Small tables with named rows and columns. After each table, cells are looked up by row and column.

pozar:
	tana	kodo	rugolog	puluse	bepozud	dur	tade	somo	nosu
zimum	102	78	94	133	120	133	170	188	181
rusov	47	101	138	122	134	127	132	72	230
fira	189	128	175	123	193	179	131	109	133

rusov, kodo -> 101
fira, puluse -> 123
fira, somo -> 109
fira, bepozud -> 193
rusov, tana -> 47
rusov, bepozud -> 134
zimum, somo -> 188
zimum, tade -> 170
zimum, bepozud -> 120
rusov, somo -> 72
fira, kodo -> 128
fira, tade -> 131
rusov, puluse -> 122

nufa
         datifup  fele  goter  zofo  vomodez   pev  kesa
mopuse      33.3  41.4    7.4  29.7     84.9  83.0  27.2
pidal       69.1  66.6   48.8  13.1     18.4  37.1  58.4
lugoku       4.7  44.8   33.6  79.9     18.2  49.9  58.1
zisatoz     74.3  61.8   32.6   3.8     22.4  62.1  79.2
dade        47.8  81.0   73.4  60.8      5.2  70.9  81.5
lideson     40.4  34.0   82.2  37.6     26.2  25.2  11.0
gitidi      20.8  14.0   20.3  34.6     15.9  45.9   7.7
sopok       37.2  73.3   77.5   9.9     31.3  26.3  39.4
noze         0.0  35.2   18.0  70.8     17.1  18.3  17.5
puz         35.3  44.4   51.1   0.3     59.0  84.2  14.3
natif       61.6  19.8   70.2  76.9     12.8  57.9  33.8
ton         51.6  81.3   53.2  55.9     75.9  11.6  13.6

puz, vomodez -> 59.0
pidal, datifup -> 69.1
sopok, datifup -> 37.2
zisatoz, fele -> 61.8
puz, pev -> 84.2
lideson, datifup -> 40.4
ton, pev -> 11.6
mopuse, goter -> 7.4
mopuse, zofo -> 29.7
dade, zofo -> 60.8
puz, datifup -> 35.3
gitidi, vomodez -> 15.9
natif, kesa -> 33.8
dade, vomodez -> 5.2
ton, zofo -> 55.9
gitidi, fele -> 14.0
dade, pev -> 70.9
gitidi, zofo -> 34.6

laf =
,kovogev,dip,dig,taz,lenuve,vulepu
denu,-321,334,-392,-302,-88,-322
sapev,-310,265,-46,-284,89,30
parane,-196,205,-692,-189,-92,-492
pubapop,57,-133,997,119,277,710
tal,-244,364,-19,-187,-362,-417

What is the vulepu of tal in laf?
-417
What is the dip of parane in laf?
205
What is the kovogev of denu in laf?
-321
What is the taz of parane in laf?
-189
What is the taz of pubapop in laf?
119
What is the dig of parane in laf?
-692
What is the lenuve of tal in laf?
-362
What is the dig of sapev in laf?
-46
What is the lenuve of denu in laf?
-88
What is the taz of sapev in laf?
-284
What is the kovogev of tal in laf?
-244
Row with the largest taz: pubapop

zivupig:
	tenipi	kita	runisa	merutu	fes	revim	popev
kipeg	40.783	48.489	40.185	21.525	50.731	47.850	48.271
dip	47.352	45.168	18.244	37.406	37.964	18.253	48.271
badezu	82.710	26.257	40.561	32.894	36.801	45.601	48.271
ril	81.228	29.592	44.571	32.371	44.471	38.279	48.271
paled	41.555	41.751	31.027	36.968	44.299	18.890	48.271
tufasi	44.819	52.518	54.393	57.318	54.037	27.595	48.271
zoz	12.102	47.223	37.891	44.196	22.489	51.245	48.271
zesibe	30.563	34.801	21.608	26.874	4.643	43.676	48.271
surog	15.060	40.902	30.516	44.594	54.739	42.676	48.271
rukidif	6.367	38.939	33.256	46.588	16.916	47.416	48.271

What is the runisa of kipeg in zivupig?
40.185
What is the runisa of tufasi in zivupig?
54.393
What is the revim of surog in zivupig?
42.676
What is the merutu of rukidif in zivupig?
46.588
What is the runisa of dip in zivupig?
18.244
What is the popev of zoz in zivupig?
48.271
What is the revim of badezu in zivupig?
45.601
What is the tenipi of badezu in zivupig?
82.710
What is the kita of zesibe in zivupig?
34.801
What is the popev of surog in zivupig?
48.271
What is the kita of paled in zivupig?
41.751
What is the kita of surog in zivupig?
40.902
What is the runisa of ril in zivupig?
44.571

lonedus =
columns: mufeveg, kes, vev, zuvadot, paravu, sebarup, tas, kilem, labo, fifep
motib: [191, 138, 154, 62, 131, 95, 138, 191, 107, 182]
fomiv: [201, 158, 161, 194, 157, 155, 94, 176, 152, 188]
pizilap: [158, 131, 152, 108, 153, 102, 153, 77, 102, 145]
tel: [41, 82, 84, 134, 105, 124, 176, 23, 115, 62]
gebug: [133, 104, 130, 28, 107, 83, 176, 136, 87, 133]
dak: [152, 128, 147, 96, 149, 96, 158, 75, 98, 141]
lonire: [207, 163, 161, 178, 158, 145, 93, 185, 149, 195]
disanop: [126, 101, 124, 22, 101, 81, 178, 139, 87, 129]
mobo: [63, 74, 82, 27, 68, 91, 187, 133, 96, 88]
nuva: [67, 86, 98, 69, 106, 91, 190, 42, 91, 79]
somizot: [128, 119, 137, 111, 146, 102, 164, 44, 100, 121]

mobo, paravu -> 68
mobo, mufeveg -> 63
dak, paravu -> 149
pizilap, zuvadot -> 108
mobo, fifep -> 88
disanop, paravu -> 101
disanop, kilem -> 139
gebug, tas -> 176
dak, sebarup -> 96
dak, kilem -> 75
dak, zuvadot -> 96
gebug, sebarup -> 83
dak, tas -> 158
lonire, kes -> 163
fomiv, vev -> 161
lonire, tas -> 93
Which row has the largest fifep? lonire

zutu
|  | pepufu | pimibiz | ledomid | godo | sabameg | mil | fom | kasiv | lenub |
|---|---|---|---|---|---|---|---|---|---|
| refan | 96 | 46 | 96 | 64 | 143 | 39 | 64 | 83 | 48 |
| gal | 89 | 136 | 81 | 127 | 67 | 199 | 131 | 135 | 175 |
| dekepi | 37 | 100 | 44 | 110 | 117 | 109 | 110 | 53 | 50 |
| pufafal | 88 | 83 | 103 | 76 | 139 | 5 | 73 | 69 | 15 |
| dumegev | 113 | 90 | 120 | 78 | 123 | 35 | 77 | 102 | 64 |
| fiv | 55 | 64 | 42 | 99 | 105 | 187 | 108 | 94 | 129 |
| sobo | 83 | 191 | 101 | 139 | 77 | 91 | 133 | 97 | 83 |
| bir | 119 | 169 | 131 | 120 | 70 | 103 | 120 | 138 | 130 |
| mevik | 123 | 101 | 102 | 105 | 74 | 199 | 111 | 163 | 203 |
| bab | 131 | 73 | 102 | 93 | 91 | 181 | 95 | 157 | 192 |
| sig | 121 | 38 | 96 | 72 | 108 | 161 | 80 | 145 | 169 |

mil of mevik: 199
pepufu of bab: 131
ledomid of sobo: 101
pepufu of pufafal: 88
pepufu of dumegev: 113
kasiv of mevik: 163
pimibiz of pufafal: 83
lenub of sig: 169
kasiv of bab: 157
lenub of mevik: 203
godo of dumegev: 78
sabameg of bab: 91
mil of sig: 161
fom of gal: 131
sabameg of sobo: 77
mil of bir: 103
pepufu of gal: 89
Row with the largest pimibiz: sobo

